Below is a small trained network, with its code and all its weights. Each question gives an input and a class and asks what happens when units are switched off, that is, made to give their printed mean instead of their output.

import numpy as np


def w(rows, s, z=0):
    codes = np.array(rows[::2]) - 128.0
    scale = np.full(codes.shape[1], s)
    scale[-1] = z or s
    return codes * scale


def norm(h):
    return h / np.sqrt((h * h).mean(-1, keepdims=True) + 1e-5)


def f(y):
    return np.maximum(y, 0)


def log_softmax(a):
    a = a - a.max(-1, keepdims=True)
    return a - np.log(np.exp(a).sum(-1, keepdims=True))


def net(x, mask):
    res = np.array(x, float).reshape(1, 6) / 4 @ E
    u = 0
    for l in range(3):
        y = f(norm(res) @ A[l][:, :-1].T + A[l][:, -1])
        res = res + np.where(mask[u : u + 12], y, B[l][:, -1]) @ B[l][:, :-1]
        u += 12
    return log_softmax(norm(res)[-1] @ U[:, :-1].T + U[:, -1])


A, B = {}, {}
E = w([
[155,117,29,172,21,123,111,160,90,239],'x0',
[120,177,254,133,87,66,125,150,27,161],'x1',
[104,87,77,114,85,128,35,139,74,24],'x2',
[30,100,146,227,129,71,114,143,208,129],'x3',
[68,151,135,101,102,212,123,190,137,120],'x4',
[183,199,145,138,9,82,166,144,213,56],'x5',
],0.0066)
A[0] = w([
[13,184,155,97,80,255,138,194,156,146,101],'L0N0',
[132,116,121,187,145,67,129,47,126,129,78],'L0N1',
[41,142,121,185,160,108,117,143,156,154,129],'L0N2',
[158,123,105,133,76,120,128,152,145,154,80],'L0N3',
[101,177,187,143,132,89,132,197,55,173,89],'L0N4',
[139,92,36,100,164,156,110,114,207,131,46],'L0N5',
[145,162,149,129,114,135,178,124,169,76,144],'L0N6',
[108,163,169,140,149,160,205,127,171,236,2],'L0N7',
[160,148,120,78,136,193,156,115,89,147,67],'L0N8',
[90,104,184,99,89,117,93,106,121,169,104],'L0N9',
[130,83,162,139,216,146,104,157,122,157,105],'L0N10',
[174,124,119,70,102,117,152,69,102,119,131],'L0N11',
],0.0094,0.0059)
B[0] = w([
[231,110,90,148,212,14,64,110,132,131,254],'L0N0',
[227,107,97,138,191,92,85,169,126,120,170],'L0N1',
[115,68,134,121,105,170,190,220,96,114,232],'L0N2',
[98,203,95,113,125,143,164,131,138,125,168],'L0N3',
[149,160,161,137,144,186,112,98,170,157,241],'L0N4',
[138,140,189,142,118,236,78,106,180,181,204],'L0N5',
[109,154,102,47,108,114,161,117,145,116,206],'L0N6',
[179,70,126,194,88,116,219,1,82,115,204],'L0N7',
[124,90,125,149,106,134,218,203,102,104,179],'L0N8',
[90,129,135,109,141,171,81,165,164,136,178],'L0N9',
[108,131,116,18,109,88,151,122,140,150,204],'L0N10',
[143,38,146,172,163,113,105,243,153,119,187],'L0N11',
],0.0085,0.0064)
A[1] = w([
[179,149,35,188,48,149,88,128,86,174,91],'L1N0',
[111,144,149,162,103,142,56,136,68,72,142],'L1N1',
[115,122,120,78,185,143,185,90,186,89,105],'L1N2',
[25,103,175,214,138,91,146,172,153,124,68],'L1N3',
[30,96,122,107,183,149,90,95,55,183,24],'L1N4',
[93,195,247,140,112,136,84,114,75,154,1],'L1N5',
[93,97,167,103,172,111,88,110,105,44,111],'L1N6',
[160,114,180,158,104,40,115,147,59,149,136],'L1N7',
[96,82,108,152,61,150,68,139,70,80,26],'L1N8',
[78,129,73,116,111,122,2,129,99,74,61],'L1N9',
[100,132,133,203,135,83,118,103,209,115,144],'L1N10',
[82,126,60,123,119,138,120,129,77,222,106],'L1N11',
],0.0094,0.0026)
B[1] = w([
[8,164,186,217,198,87,135,152,139,111,254],'L1N0',
[208,104,132,153,135,177,239,71,235,152,184],'L1N1',
[54,160,181,221,120,134,77,128,77,154,228],'L1N2',
[189,50,116,133,82,164,138,243,97,108,185],'L1N3',
[126,75,96,41,66,95,136,87,144,211,199],'L1N4',
[122,119,118,124,144,254,49,79,225,119,179],'L1N5',
[95,235,163,219,149,106,170,113,98,146,206],'L1N6',
[138,125,92,129,142,199,58,124,182,132,244],'L1N7',
[196,183,174,154,86,126,221,86,88,133,185],'L1N8',
[174,45,134,158,177,83,248,16,175,151,211],'L1N9',
[117,76,87,41,159,172,128,161,95,135,197],'L1N10',
[38,226,170,131,166,84,118,133,95,106,209],'L1N11',
],0.0071,0.0059)
A[2] = w([
[102,59,108,162,150,81,130,148,190,82,97],'L2N0',
[121,78,117,157,167,135,123,133,74,180,162],'L2N1',
[132,102,100,183,161,202,140,113,152,148,130],'L2N2',
[139,134,157,166,116,103,92,140,208,82,151],'L2N3',
[110,75,185,123,165,163,204,43,135,2,80],'L2N4',
[101,170,126,43,145,117,108,47,113,114,103],'L2N5',
[158,145,122,125,138,167,144,168,78,107,3],'L2N6',
[129,184,114,122,43,70,143,178,173,122,148],'L2N7',
[190,99,172,121,175,82,77,125,149,182,162],'L2N8',
[125,155,153,91,19,103,125,100,178,82,107],'L2N9',
[183,161,209,113,102,144,112,154,108,180,46],'L2N10',
[102,159,212,93,171,147,104,132,106,69,98],'L2N11',
],0.0087,0.0037)
B[2] = w([
[206,176,180,58,119,165,119,158,60,113,205],'L2N0',
[114,187,130,53,66,94,138,157,144,28,245],'L2N1',
[179,114,182,129,76,133,41,76,119,65,255],'L2N2',
[118,168,68,42,147,139,112,94,84,178,221],'L2N3',
[147,146,95,204,84,128,193,148,108,203,224],'L2N4',
[74,128,85,141,86,118,177,196,107,113,151],'L2N5',
[133,2,72,137,96,157,180,215,5,64,138],'L2N6',
[38,43,182,42,215,109,102,97,57,116,183],'L2N7',
[169,202,13,111,90,76,98,112,145,48,240],'L2N8',
[86,38,86,38,104,131,94,49,82,245,163],'L2N9',
[95,49,41,156,105,201,109,142,133,86,172],'L2N10',
[49,92,133,220,99,94,59,190,174,138,176],'L2N11',
],0.0063,0.0067)
U = w([
[182,120,151,173,108,125,239,32,119,153,219],'0',
[122,137,126,126,116,233,48,99,196,143,126],'1',
[53,114,106,18,131,79,145,107,85,169,124],'2',
[42,200,178,215,166,87,152,170,118,132,161],'3',
[174,68,129,122,114,150,162,249,78,93,1],'4',
[192,163,91,132,198,62,90,136,126,93,135],'5',
],0.018,0.0017)

Each question gives the input, the list of numbers given to net, and the class t.
The units are the neurons (one row each of A and B). Each row of codes is followed by its name. A weight is (code - 128) times the scale printed after its matrix; where a second scale follows, it is the last column's (A, B and U).
mask holds one flag per neuron, layer by layer. A switched-off neuron (its flag False) gives its mean, the last column of its row in B, instead of its output. The means were averaged over made-up inputs and are rounded, as every weight is.
A unit's drop is (log p(t) with every unit on - log p(t) with that unit switched off) / (log p(t) with every unit on - log p(t) with every unit switched off).
The circuit of an input: a set's keep is (log p(t) with only the set's units on - log p(t) with every unit switched off) / (log p(t) with every unit on - log p(t) with every unit switched off). Starting from the 12 units with the biggest drops (on a tie, the unit counted first), units are removed one at a time, each time the one whose removal leaves the highest keep (on an exact tie, the one counted first), for as long as the keep stays at least 0.8.
circuit, biggest first: the units of the circuit, biggest drop first
top k neurons: the k neurons with the biggest drops, biggest first
k most important neurons of layer l: the k neurons of layer l with the biggest drops, biggest first
input [-7,-2,-4,-8,8,4], class 4: top 2 neurons : L0N8, L1N0
input [6,7,-5,5,7,-6], class 1: most important neuron of layer 1 : L1N7
input [-3,7,-7,4,0,-6], class 0: 2 most important neurons of layer 0 : L0N7, L0N5
input [3,-3,-3,8,8,7], class 4: 2 most important neurons of layer 1 : L1N10, L1N3
input [0,4,-5,7,-4,-5], class 4: top 2 neurons : L0N2, L0N0
input [-7,-7,3,-7,-2,7], class 1: top 3 neurons : L0N5, L1N0, L0N2
input [-2,-8,2,-7,-8,4], class 1: top 3 neurons : L0N5, L0N0, L0N2
input [3,-4,2,6,-3,6], class 2: circuit, biggest first : L2N7, L2N3
input [-4,-7,0,-8,4,8], class 2: 2 most important neurons of layer 1 : L1N7, L1N5
input [-8,4,8,-4,-1,-2], class 0: top 2 neurons : L1N1, L1N9
input [-3,-6,-2,3,6,7], class 2: 2 most important neurons of layer 1 : L1N7, L1N5
input [-6,-5,6,-3,1,8], class 2: circuit, biggest first : L0N6, L2N9
input [8,1,8,1,6,-4], class 0: top 3 neurons : L1N9, L1N1, L1N8
input [-3,0,-3,-7,8,-6], class 5: top 3 neurons : L0N0, L0N2, L2N8
input [3,-3,4,7,8,1], class 5: 3 most important neurons of layer 0 : L0N0, L0N8, L0N11
input [4,0,-6,6,3,1], class 0: circuit, biggest first : L0N7
input [5,4,1,-3,-4,0], class 3: top 2 neurons : L1N0, L0N0
input [7,-2,3,7,2,1], class 3: top 2 neurons : L1N0, L1N11
input [8,-2,-2,-7,-6,-2], class 3: circuit, biggest first : L1N0, L1N11
input [8,6,3,-3,-7,2], class 3: top 3 neurons : L1N0, L0N0, L0N3
input [-7,-2,1,0,5,-3], class 3: circuit, biggest first : L1N6
input [-7,7,7,-3,-7,-5], class 0: top 4 neurons : L1N1, L0N0, L1N9, L2N4
